Below are the code and all the weights of a small trained network. Each question names an input and a target symbol and asks about switching units off, where a switched-off unit gives its printed mean instead of its output.

import numpy as np


def w(rows, s, z=0):
    codes = np.array(rows[::2]) - 128.0
    scale = np.full(codes.shape[1], s)
    scale[-1] = z or s
    return codes * scale


def f(y):
    return np.maximum(y, 0)


def softmax(a):
    e = np.exp(a - a.max(-1, keepdims=True))
    return e / e.sum(-1, keepdims=True)


def log_softmax(a):
    a = a - a.max(-1, keepdims=True)
    return a - np.log(np.exp(a).sum(-1, keepdims=True))


def net(x, mask):
    ids = ['Δαβγεθξσ'.index(c) for c in x.split()]
    T = len(ids)
    res = E[ids] + P[:T]
    r = res
    for j in range(3):
        rows = slice(3 * j, 3 * j + 3)
        q, k, v = (r @ M[0][rows].T for M in (Q, K, V))
        z = softmax(np.where(np.tri(T) > 0, q @ k.T / 3**0.5, -1e9)) @ v
        o = O[0][rows]
        res = res + np.where(mask[j], z, o[:, -1]) @ o[:, :-1]
    y = f(res @ A[0][:, :-1].T + A[0][:, -1])
    res = res + np.where(mask[3:7], y, B[0][:, -1]) @ B[0][:, :-1]
    return log_softmax(res[-1] @ U[:, :-1].T + U[:, -1])


Q, K, V, O, A, B = {}, {}, {}, {}, {}, {}
E = w([
[78,104,116,121],'Δ',
[39,206,157,105],'α',
[182,139,143,151],'β',
[141,29,57,192],'γ',
[114,234,112,121],'ε',
[235,172,72,155],'θ',
[4,116,146,149],'ξ',
[40,83,167,109],'σ',
],0.012)
P = w([
[142,116,141,113],'0',
[106,153,125,99],'1',
[111,122,89,134],'2',
[185,102,124,77],'3',
[162,89,150,143],'4',
[101,119,84,135],'5',
[113,128,252,189],'6',
],0.033)
Q[0] = w([
[137,95,116,138],'head 1',
[85,153,107,179],'head 1',
[129,224,175,76],'head 1',
[136,180,155,173],'head 2',
[100,172,94,118],'head 2',
[251,55,114,118],'head 2',
[110,124,113,93],'head 3',
[139,88,164,118],'head 3',
[132,89,114,146],'head 3',
],0.023)
K[0] = w([
[153,124,165,138],'head 1',
[108,147,110,204],'head 1',
[82,132,5,73],'head 1',
[167,140,103,66],'head 2',
[103,175,75,126],'head 2',
[166,148,227,202],'head 2',
[111,170,107,122],'head 3',
[145,115,167,70],'head 3',
[121,115,98,125],'head 3',
],0.022)
V[0] = w([
[126,171,159,83],'head 1',
[73,175,32,198],'head 1',
[108,140,139,207],'head 1',
[16,70,207,106],'head 2',
[59,14,5,32],'head 2',
[36,220,254,113],'head 2',
[148,107,196,13],'head 3',
[97,172,94,135],'head 3',
[81,87,135,187],'head 3',
],0.0096)
O[0] = w([
[124,136,91,137,131],'head 1',
[61,126,159,92,114],'head 1',
[116,91,164,42,65],'head 1',
[149,184,184,191,77],'head 2',
[142,245,114,151,254],'head 2',
[146,107,221,115,49],'head 2',
[144,234,143,111,190],'head 3',
[158,84,151,137,141],'head 3',
[109,131,99,175,62],'head 3',
],0.012,0.0041)
A[0] = w([
[54,165,157,59,2],'neuron 1',
[235,140,117,55,67],'neuron 2',
[139,68,91,154,88],'neuron 3',
[162,135,244,153,9],'neuron 4',
],0.011,0.0067)
B[0] = w([
[253,61,108,109,230],'neuron 1',
[4,108,165,128,254],'neuron 2',
[154,142,241,118,191],'neuron 3',
[102,45,1,219,228],'neuron 4',
],0.0075,0.0088)
U = w([
[175,166,55,149,11],'Δ',
[40,146,251,146,254],'α',
[206,162,135,161,147],'β',
[78,88,140,212,41],'γ',
[64,113,83,134,133],'ε',
[255,129,135,120,229],'θ',
[54,145,145,215,27],'ξ',
[174,181,156,154,180],'σ',
],0.0098,0.0047)

Each question gives the input, a string of symbols that net reads in full, and the target symbol t.
The units are the heads (3 rows each of Q, K, V and O) and the neurons (one row each of A and B). Each row of codes is followed by its name. A weight is (code - 128) times the scale printed after its matrix; where a second scale follows, it is the last column's (O, A, B and U).
mask holds one flag per unit, heads first, then neurons. A switched-off unit (its flag False) gives its mean, the last column of its rows in O or B, instead of its output. The means were averaged over made-up inputs and are rounded, as every weight is.
A unit's drop is (log p(t) with every unit on - log p(t) with that unit switched off) / (log p(t) with every unit on - log p(t) with every unit switched off).
The circuit of an input: a set's keep is (log p(t) with only the set's units on - log p(t) with every unit switched off) / (log p(t) with every unit on - log p(t) with every unit switched off). Starting from all 7 units, units are removed one at a time, each time the one whose removal leaves the highest keep (on an exact tie, the one counted first), for as long as the keep stays at least 0.8.
circuit, biggest first: the units of the circuit, biggest drop first
unit that matters most: the unit with the biggest drop
top k neurons: the k neurons with the biggest drops, biggest first
heads that matter: for each layer, one digit per head in row order, 1 if its drop is at least 0.15 and else 0, layers parted by /
input σ θ Δ ξ ξ β ξ, target ξ: circuit, biggest first => (neuron 4)
input γ Δ γ ε, target Δ: heads that matter => 110
input α θ θ σ, target γ: top 2 neurons => (neuron 4; neuron 2)
input Δ Δ θ θ, target σ: heads that matter => 110
input θ β γ β, target ε: circuit, biggest first => (neuron 2; head 2)
input θ ε Δ α γ γ ε, target γ: heads that matter => 100
input γ γ ξ γ θ θ, target θ: top 3 neurons => (neuron 3; neuron 2; neuron 4)
input ξ ε β ε, target ξ: top 2 neurons => (neuron 2; neuron 4)
input Δ ε α Δ ε ξ γ, target σ: circuit, biggest first => (head 2; head 3)
input θ ε ε ξ ε ε θ, target ξ: circuit, biggest first => (neuron 4; head 2)
input σ Δ σ θ θ β ξ, target ε: heads that matter => 010
input ε ε γ Δ, target α: circuit, biggest first => (neuron 2; head 3)
input γ Δ ε α ξ ε σ, target γ: top 2 neurons => (neuron 4; neuron 1)
input ξ σ ε Δ γ, target Δ: top neuron => (neuron 3)
input α γ σ θ, target γ: circuit, biggest first => (neuron 2; head 2; neuron 4)
input ε β ε α β γ α, target γ: top 2 neurons => (neuron 4; neuron 1)
input θ β θ θ, target ε: top 2 neurons => (neuron 2; neuron 1)
input ξ Δ β γ ε ε β, target Δ: top 2 neurons => (neuron 1; neuron 2)
input θ ε α ξ, target ε: top 2 neurons => (neuron 2; neuron 1)
input σ ε ε ξ Δ α Δ, target ξ: unit that matters most => neuron 4
input θ ξ α, target α: heads that matter => 111
input ε ε ε θ γ θ, target θ: top 3 neurons => (neuron 2; neuron 3; neuron 4)
